Rows, each with its class:
[  5  39  41   4   0   1   4   7  23  -2  -7 -15  -3  -1 -25   6  19   5
   1 -24   7 -20   3 -10 -11   4   3 -32   4  -2   3  -1   7 -11   5  -1
  -5  15   3  -5 -23  -5  14 -12   5   2   1  12   6  -4  33   3  -1  -8
 -14   8] => Suziv
[  0  15  25  14  -8  34  11  -6   2 -15 -12 -28  14  -5  80   6 -10   3
  -2  80  -5 -69  -3 -27 -15   6   7 -62 -25  -8   3   8   5 -23  11   8
  -4  72   8   4   3   7   3 -12 -14  -1   7 -27  23  12 -26  -2  -5 -11
 -12 -52] => fotip
[ -5  -3  43  -1   3 -14  -2  -4  10  -3 -11  -7  -7 -12 -55   1   6   2
   8   8  13   4  -3   4 -20   4  -5 -18  25   3   8   3  17 -12   7  -5
  -3  12  -5 -11 -32  16   2 -21  15   6   5  -3  -7  -5   4   2  -7  -2
 -56   1] => Suziv
[ -7  42  80  -2   0  -1 -10  -1  31 -15   6 -31  22 -25 -25   4  33   8
   9 -41  20  -9   0  -4 -28  -6  16 -45   6  -1  13   2   1 -18   9   6
 -14  26   0   1 -80   5   3  26 -34   6  16   4  -5 -24  -4   2 -17 -15
 -76 -14] => Suziv
[ -7  -6  67  -5   1  -9  -5  -6  -2  -8  -2   3  -9 -16 -72   9   9   5
  -2   2  12 -19   0 -12 -14  -2  10 -49  27   9  -2   1  15  19  -1  -3
 -12  -6   0  -4  10  -4   0 -14   1  15   6 -17  12   1  51  -2 -10   4
 -36  39] => Suziv
[ -8  -3  28   0  -2   6   4  -3   2  -9  -6 -12  -2  -2  -5   0  -6   1
  -1  37   5 -30  -2  -3 -12   4  -1 -31   9  -2   3   1   8 -10  11   7
  -8  15   0  -3 -10  -1   1 -20   3   5   9  -6  11  -8  10  -1  -2  -3
 -26  -4] => Suziv
[ 11 -12 -39   7   4  -7 -33   0  -5   3  17  10   4   0 -32 -19   4   5
  -2 -30  -3  59  -7  18  16  -5  10  22  16   0   2   3  -2  31 -14  -1
   4   6  -9  -3  -5  26  -7  19   3   8   4  29 -31  -7 -24   1   1   8
  -5  11] => fotip
[ -3   0   3  -5  -9  20   5  -1   1 -15   2 -31  18  -3  80   1  -9   2
   0  80   8 -40   1  40  -4  -5   5 -30 -27   0   4  10  -5 -25   5   3
   3  23  10   5  -5   0  -3   9 -41  -1   9 -18  18   9 -54   0   4   1
 -26 -56] => Suziv
[  6 -19  35   8  -4  -8   1 -16  -8   5  -4  22 -12  -2 -47   6  -1  10
  -4 -10   6   7   2 -25   2   4  12 -44  29  18 -19   0   6  57 -21  -9
 -12   7  -2  -5  38   5  -4 -15  12  23   1 -10  -1   8  63  -2  -5  27
   4  53] => fotip
[ -2   7  44   1   5 -21  12  10   8  -1 -14   0 -10  -9 -80   3   4  -7
  10 -20   7 -29   3  -6 -25  12 -18  -6  29  -2  10   2  26 -21  10   3
   3  12  -6 -19 -11  -1   9 -57  40  10   2   2  11  -3  61   3  -2 -11
 -19  27] => zuk
[ -7  -5  80  -8  -4 -20  -4  -7  11  -4   9   7 -19  -8 -77   6  29   0
   3 -30  16  -5   6   2 -15  -5   4 -38  20  17  -8   3   7  13   3   1
 -14 -28  -2   0  -3  -8   4  -9  -4  11   8 -19   1  -5  46  -5  -2   1
 -50  38] => Suziv
[ -3  18  11  -2  10  -4  -8   8  12  -4   0  -9   5 -12 -44  -7  23  -2
  13 -33   8  16  -6   8 -16   1  -1  10  10  -6  13   0   5 -15   3   0
   9  15 -10  -6 -48  -4  -1  -8   5   2   3  14 -10 -22   2   7  -6  -9
 -31   4] => Suziv
[ -2 -18  -9  10   2   7  -2  -2  -2   0  -2  -2   0  -5 -20   1 -26   5
  -6  46   1  -5  -6  -6 -11   9  -3 -19  19  -1   2   2   6  -1  -1   2
 -10  37  -6 -12  10  13  -6 -31  28   8   3  -3  -2  -1   0   0  -9   2
 -13   1] => Suziv
[  5   2  -2  12  -3   8 -11  -6 -13   0   4   6   1   4 -17   3  -8  13
  -5 -21   6  32   1 -26   2   1  24 -19  34  13  -8  -3   0  47  -3  -1
  -5  36  -9  -2  17  11  -2   2  16  20   5   8  -9  -5  25   8 -10  12
  18  22] => fotip
[ -9   9  40  14   0   3  -2  -3  11  -3   2 -11   9  -9 -10   0  11   1
   4  16  11 -13   2  -7 -16   9   4 -41   6  -2   5   4   6 -25   5   1
   2  18   4  -1 -24   6   3 -10  -5   9   7  -8   1  -3 -12   3  -2 -12
 -41 -14] => Suziv
[  0 -32  14   0   1 -15  -4  -9  -2   2  -6   1 -11  -5 -50  -3 -16   1
   1  22   6   2   0   5  -9   0  -5 -10  18 -10  -4   7  24  14  -6   5
 -22   1  -7  -8  14   6  -7 -22  19  12   4  -6   7   0  15  -1   0  10
 -28  21] => Suziv
[ -6  28  48   1   5  -9   7   5  14  -9 -10 -11  -3  -8 -57   1  10   3
  10 -32   7 -18   1 -15 -17   2   2 -16  13   3  11   0  14 -21   4   4
  -7  23   1 -25 -27  -5   8 -25  12   5   9  -3   4  -3  45   0 -13 -13
  -8   2] => Suziv
[ -8   2  37   1   1 -12   6  -4   2  -2 -10   4  -7   0 -42  -1   1 -16
   1  12  17 -17   2  -6 -21  -1  -6 -40  23   6  -2   1  12  -5   9  -2
  -4   1   2 -20 -17   4   4 -27  17   4   4 -10   8  -4  39   0  -2  -2
 -25  14] => zuk
[  2 -13  16   6   4  -2 -13  -7  -7  -5   8   3   7  -4 -10   1   1   2
  -6 -19   4  17   6   0   2  -8   8 -26   6   7 -15   4  -1  25  -3   3
  -9 -17   0   2  10   1  -4  15  -8  12   4  -3  -6  -2   1   0  -2  15
 -22  24] => fotip
[ -1 -27  39   0  -2 -15 -10 -12  -5   1  13  12  -5   1 -57  -2   7   4
  -3 -15   3  10   2   1  -8  12  -1 -28  18  12  -8  -4   5  26   2   0
  -2 -29  -4 -15   7   1  -4  -4   0  15   6 -11   3  -1  28  -1   0  16
 -21  40] => fotip
[-10 -23  45   0   0  -2 -12  -7   2  -6   2   6  -3 -14 -66   2   1   1
  -6  14  17   9   0   5 -22  -5   5 -42  35  10  -1   5  16  12   1 -13
 -12   3  -5  -7 -13  21 -18 -18   3  20  10 -11  -5  -4  12   3  -5  12
 -72  22] => Suziv
[-11 -80  72 -15  -5 -28   2 -20 -16   2  18  34 -37   3 -65   7   7  -2
  -8  45   0 -35  17  13   3  -6 -15 -47  14  24 -20   3  17  20  -1  -1
 -15 -80  -5   1  78 -13  -3 -22  11  16   2 -45  18  10  59  -8  15  13
 -27  69] => Suziv
[  6  26 -42  15  10  15 -35   7   7   5   7  -8  31   1  14  -3  -3   9
  -1 -31   3  62  -9  -9   9  -4  14  19  15 -10   7  10  -4  27  -9   1
   2  71  -6  -6 -34  22 -15  19  -3   5  -1  29 -19  -6 -41   4 -15   2
  -2 -17] => fotip
[  7 -19  -2   9  -3   8 -23  -3 -11   3  11   4   8   6  14   5   0  10
  -3   2   5  22   5   0   8  -5  15 -19   9  13  -8   3  -5  33 -11  -1
  -5   5  -7   7  19   6 -13  23 -21  18   4  -4  -9   4 -11   1  -5  17
  -7  18] => fotip
[  9  51 -14   9   6  10  -2  11  -1   4  -7  -4   9   6 -14   6  -2  11
   1 -70 -10  24  -3 -21   9   7  23   6  15  -6   0  -4  -7  29  -1  -3
   3  57  -3 -13 -59   9   2  -6   8  10  -1  17  -9   4  30   7  -7  -6
  59   4] => fotip
[  4  15   5   3  11  -5 -11   3  -7   4   3   6   8  -3 -11   3  11   0
   3 -49   8  22  -3  -5  14  -2  16   5   4  -1  -3  -3  -1  16  -2 -10
  -4   5  -3   2  -8  -4   3  11  -7   6   0   6  -9  -5  18  -4   0  -7
  23  17] => fotip
[  6  -9   7   2   3   5 -15   1   0  -1   3  -2  10   5 -20   2  -9   7
  -3  27   9  20  -7  -5  -5   0   6 -26  33   3   2   3   3  28  -1   7
  -9  42  -8  -8  -8  23  -3  -6  25  19   4   4  -7   4  -7   5 -12   3
 -27   7] => fotip
[ -5  19  66 -12   6 -20 -15   1  12  -6   6   3   7 -17 -80  -2  25   4
   5 -50  17  20  -1   5 -17  -1   5  -2  23   3   9   1   4  -9   7   2
  -6  -1   1  -6 -57   1   4 -18   2  14  11   5  -6 -16  24   2 -16 -13
 -76  20] => Suziv
[ 16  11   1  15   2   1 -28   2   1   3  13   5  15   6 -20   1  -1  16
  -4 -56   6  58  -6 -18  10  -7  30 -23  30   8 -10  -5 -14  66 -10  -6
  -8  26  -7  11 -15  20  -2  21 -12  19  -1  13   2  -2   4   0  -8   3
  -1  24] => fotip
[  3 -12  72   2  -5 -10  -2  -7   1   1  -6   8  -2  -4 -57   8  12   6
  -8   0   6 -13  12 -25 -17  -4   8 -55  33  19 -10  -2  11  37  -1  -2
 -15 -15   6  -8  17  -6   0 -14   9  28   1 -17   2  -4  63   2  -5  10
 -17  46] => Suziv
[  3  11  55  14   4  -4 -12 -15  12  -7  -8 -10   2 -14 -36   4  10  12
  -1   5  29 -12  -2  -4 -24   4   2 -37  23   4   2   4   6  -5   2   0
  -5  35   3 -13 -37   7   4 -23   2  12  13  12  -1  -5   7  -2 -10 -12
 -46  15] => Suziv
[  5 -30  12   7  -7  10 -10 -14 -13   3   4   1   0   4  24   3  -9   4
 -15  51   5  -3   3 -12  -2  -5  17 -49  11   6 -18   1   1  42   1   3
 -17  16   0   8  45   8  -3   4  -6  18   3 -10   2  13   4   5   2  12
 -11  23] => fotip
[  2  13  50   2  -1   1  -6   7   8   2   6  -3   5  -8 -37  -4   8   8
   2 -21   9   1   3 -15  -6  -1  17 -40  22  -5  -5   4   1  29   3  -2
  -9  21 -12  -3 -16   3   3 -11 -13  25   4  -6  -3  -6  31   2  -9   2
 -20  23] => fotip
[ 19 -35  -4  16  -6  -1 -37  -9  -6   7  16  10   9   1 -23   1  -5  14
 -14  20  11  65   1  -5   5  -5  26 -43  35  14 -15  -2   5  71 -10  -3
 -15  23 -15   1  11  29  -5  14  -7  30   8   4 -21  -1  -5   4 -16  19
 -30  38] => fotip
[  4   1  54 -23   2 -11  -3   1  25   6  -2   4  -7  -2 -45   5  13   3
   0 -31  13  -7   4  -8 -39   9   7 -18  11   8  -4  -5   2  18   3   4
  -1 -11   6  -3   2  -8   4  -5   2  16  -4  -4  -4  -2  48  -4   1  -7
  -4  28] => Suziv

Rows, each with its class:
[  7 -19  -3  -4  -8  -3 -14 -13  10  22  -1   1   9  -2  30   6  13  11
  -8  -2  15 -22  13 -11 -22  -3   2  25   4  17   0 -10   4  14   9  20
   3  12 -20  21  30  16  33 -34   3   3  -6 -20  -6 -17  -1  -5   5 -11
 -12  -5] => D
[-17 -38  22   4   3  -9  -3 -15   6  34  -1 -43  -2   8  49  -5  16  21
   9   5  24 -50   2 -26 -27  -6   7  33   7  65  -9 -10  -6   8  24   8
   6  12 -38   1   7  29  37 -26  -5   4  -5 -26  10 -14   8 -15  -1  -1
 -18   1] => D
[-22 -35   1  -3  20  -1   4   7  14   4  -1  -9  -3  -8  20   7   2  30
   8 -10   7  -8   8 -12 -20  -3 -16  27 -11  20  -9  -6   6 -14  -2   1
  -3   4 -63 -39 -29  14  16 -12  14   3  18  -9   5 -20  -1  -8  -1   8
 -29   5] => D
[-13 -29  -2   2  12   7  11  15   5  11  -6   0  -4 -15   8   8  20  18
   3  -2  -6  24  21 -30 -25 -10 -19   4  -7  21  -9  -2   3 -16 -10 -12
 -12  -5 -40 -48 -20  -2  -2   1  11  11  -5  -4   4 -11   1 -12  39   1
 -19   8] => H
[ -1 -14  10  -4   7  -4  -8 -21  12  13   5  -8  -2   8  14  18 -39  15
   1  -5  22 -23 -26  18   4  15  -8  16 -16  -8   4 -17  16   7 -18  30
   3   8 -24  10 -29  22  19 -28  -1  14 -22  -5  26   4  -8   5   3 -11
 -26   0] => H
